[[-11 -27 -23  -7]
 [-12  29  21 -12]
 [ -3  19  29  17]
 [ -9  32 -29  10]
 [-10  31   8 -21]
 [ -7   6  -7   4]]
=>
[[ -7 -23 -27 -11]
 [-12  21  29 -12]
 [ 17  29  19  -3]
 [ 10 -29  32  -9]
 [-21   8  31 -10]
 [  4  -7   6  -7]]

[[ 16  -5   3   9]
 [  6   2   3  17]
 [  8  -3  -1   5]
 [  4 -27   0   3]
 [ 15  -3   1  11]
 [ -8  -8   0  -4]
 [ -2   5  10 -14]
 [  5   0   0   9]
 [ -2   3   7  -8]]
=>
[[  9   3  -5  16]
 [ 17   3   2   6]
 [  5  -1  -3   8]
 [  3   0 -27   4]
 [ 11   1  -3  15]
 [ -4   0  -8  -8]
 [-14  10   5  -2]
 [  9   0   0   5]
 [ -8   7   3  -2]]

[[  5  26  33  26  -2]
 [  5  26  32  25  -2]
 [ -6 -23 -31 -24   0]
 [ -6 -23 -31 -24   0]
 [  5  26  33  26  -2]
 [ -7 -24 -31 -24   1]
 [ -7 -24 -31 -25   1]
 [ -7 -24 -31 -25   1]
 [ -6 -24 -31 -25   0]]
=>
[[ -2  26  33  26   5]
 [ -2  25  32  26   5]
 [  0 -24 -31 -23  -6]
 [  0 -24 -31 -23  -6]
 [ -2  26  33  26   5]
 [  1 -24 -31 -24  -7]
 [  1 -25 -31 -24  -7]
 [  1 -25 -31 -24  -7]
 [  0 -25 -31 -24  -6]]

[[ -3   7   3  -4 -15]
 [-12   0 -25 -12 -19]
 [ 14  35   1  14   1]
 [ 19  -5   3  18  16]
 [-10 -16   0 -10   2]
 [ 19   5  -7  19 -14]
 [-11   2 -11 -11   5]
 [  6   7  -4   6  -4]
 [ 10  -6  -6  10 -10]
 [  9  17  16   9  17]
 [ 11  -4  19  11  -9]
 [ -5 -11  -7  -5  -2]]
=>
[[-15  -4   3   7  -3]
 [-19 -12 -25   0 -12]
 [  1  14   1  35  14]
 [ 16  18   3  -5  19]
 [  2 -10   0 -16 -10]
 [-14  19  -7   5  19]
 [  5 -11 -11   2 -11]
 [ -4   6  -4   7   6]
 [-10  10  -6  -6  10]
 [ 17   9  16  17   9]
 [ -9  11  19  -4  11]
 [ -2  -5  -7 -11  -5]]

[[ 16   1  -5   2]
 [ 11  13  -3   2]
 [ 10 -30  -6  18]
 [-13  21  -7  -1]
 [-10 -35  -4  10]
 [ 10  13 -10  -6]
 [ -7 -27   6  12]
 [  3 -16 -11  -4]
 [  3  -1  -5  -3]
 [ -7  13  12  11]
 [ -5 -26   4  12]]
=>
[[  2  -5   1  16]
 [  2  -3  13  11]
 [ 18  -6 -30  10]
 [ -1  -7  21 -13]
 [ 10  -4 -35 -10]
 [ -6 -10  13  10]
 [ 12   6 -27  -7]
 [ -4 -11 -16   3]
 [ -3  -5  -1   3]
 [ 11  12  13  -7]
 [ 12   4 -26  -5]]

[[ 15 -29  -1  26  -7  -8   7  12 -21  -4  20]
 [ -4 -17  -5  15 -20  -1  -4  -8   0   0   5]
 [  2   7 -35  -1 -13   4  -6 -19   5   2  -7]
 [ 18 -23  -7  21  -1  -8   9  12 -21  -1  17]]
=>
[[ 20  -4 -21  12   7  -8  -7  26  -1 -29  15]
 [  5   0   0  -8  -4  -1 -20  15  -5 -17  -4]
 [ -7   2   5 -19  -6   4 -13  -1 -35   7   2]
 [ 17  -1 -21  12   9  -8  -1  21  -7 -23  18]]

[[-16  35  20]
 [-16  34  21]
 [-15  36  21]
 [-15  34  20]
 [-16  36  21]
 [-14  35  19]]
=>
[[ 20  35 -16]
 [ 21  34 -16]
 [ 21  36 -15]
 [ 20  34 -15]
 [ 21  36 -16]
 [ 19  35 -14]]

[[-11   2   5  13]
 [-25  14 -19  -3]
 [-32  10  -9  -4]
 [-10  19   6  -4]
 [-16   2   8  10]
 [-21   5 -14   1]
 [ -5  22 -21  -6]]
=>
[[ 13   5   2 -11]
 [ -3 -19  14 -25]
 [ -4  -9  10 -32]
 [ -4   6  19 -10]
 [ 10   8   2 -16]
 [  1 -14   5 -21]
 [ -6 -21  22  -5]]

[[-11 -12 -29]
 [  1  12 -19]]
=>
[[-29 -12 -11]
 [-19  12   1]]
